Below are the code and all the weights of a small trained network. Each question names an input and a class and asks about switching units off, where a switched-off unit gives its printed mean instead of its output.

import numpy as np


def w(rows, s, z=0):
    codes = np.array(rows[::2]) - 128.0
    scale = np.full(codes.shape[1], s)
    scale[-1] = z or s
    return codes * scale


def f(y):
    return y / 2 * (1 + np.tanh(0.7978845608 * (y + 0.044715 * y**3)))


def log_softmax(a):
    a = a - a.max(-1, keepdims=True)
    return a - np.log(np.exp(a).sum(-1, keepdims=True))


def net(x, mask):
    res = np.array(x, float).reshape(1, 4) / 4 @ E
    y = f(res @ A[0][:, :-1].T + A[0][:, -1])
    res = res + np.where(mask, y, B[0][:, -1]) @ B[0][:, :-1]
    return log_softmax(res[-1] @ U[:, :-1].T + U[:, -1])


A, B = {}, {}
E = w([
[57,248,142,100,90,84],'x0',
[55,143,86,190,120,217],'x1',
[136,166,212,155,160,165],'x2',
[136,166,93,63,157,190],'x3',
],0.014)
A[0] = w([
[137,137,111,163,125,133,58],'neuron 0',
[108,154,180,101,143,79,255],'neuron 1',
[137,107,91,114,159,125,62],'neuron 2',
[129,47,106,192,173,168,164],'neuron 3',
[188,75,73,140,130,140,18],'neuron 4',
[125,60,77,175,164,167,155],'neuron 5',
[171,105,132,105,191,81,67],'neuron 6',
[196,61,169,91,193,119,9],'neuron 7',
[8,159,63,162,149,132,248],'neuron 8',
[189,119,155,100,207,178,83],'neuron 9',
[155,134,42,37,182,119,145],'neuron 10',
],0.013,0.0032)
B[0] = w([
[182,147,60,139,149,168,132],'neuron 0',
[141,199,66,107,151,94,202],'neuron 1',
[182,121,167,175,131,44,145],'neuron 2',
[207,37,180,104,22,167,220],'neuron 3',
[152,179,178,68,138,140,187],'neuron 4',
[187,56,160,178,94,140,207],'neuron 5',
[74,135,132,168,159,188,186],'neuron 6',
[47,155,135,148,140,227,222],'neuron 7',
[6,147,84,183,221,161,251],'neuron 8',
[109,151,98,126,195,92,201],'neuron 9',
[209,98,187,60,1,77,192],'neuron 10',
],0.0091,0.016)
U = w([
[40,153,144,195,211,161,139],'0',
[254,90,170,97,2,102,10],'1',
[113,227,150,45,107,12,254],'2',
],0.0099,0.0012)

Each question gives the input, the list of numbers given to net, and the class t.
The units are the neurons (one row each of A and B). Each row of codes is followed by its name. A weight is (code - 128) times the scale printed after its matrix; where a second scale follows, it is the last column's (A, B and U).
mask holds one flag per neuron, in row order. A switched-off neuron (its flag False) gives its mean, the last column of its row in B, instead of its output. The means were averaged over made-up inputs and are rounded, as every weight is.
A unit's drop is (log p(t) with every unit on - log p(t) with that unit switched off) / (log p(t) with every unit on - log p(t) with every unit switched off).
unit that matters most: the unit with the biggest drop
top k neurons: the k neurons with the biggest drops, biggest first
drop of u: that unit's drop, to one decimal
input [7,0,-6,-1], class 0: unit that matters most -> neuron 8
input [-7,-1,8,8], class 1: top 4 neurons -> neuron 8; neuron 3; neuron 10; neuron 5
input [-8,0,8,1], class 1: top 2 neurons -> neuron 3; neuron 8
input [1,-1,8,1], class 2: top 2 neurons -> neuron 8; neuron 7
input [3,0,-3,5], class 2: top 2 neurons -> neuron 3; neuron 5
input [0,0,8,-1], class 2: top 3 neurons -> neuron 8; neuron 7; neuron 6
input [3,0,5,5], class 2: top 3 neurons -> neuron 7; neuron 8; neuron 6
input [-6,-7,-2,-7], class 0: top 2 neurons -> neuron 7; neuron 6
input [2,-1,7,5], class 2: drop of neuron 7 -> 0.2
input [0,-1,-2,-6], class 1: drop of neuron 7 -> 0.7
input [0,0,-4,-6], class 1: drop of neuron 7 -> 0.7
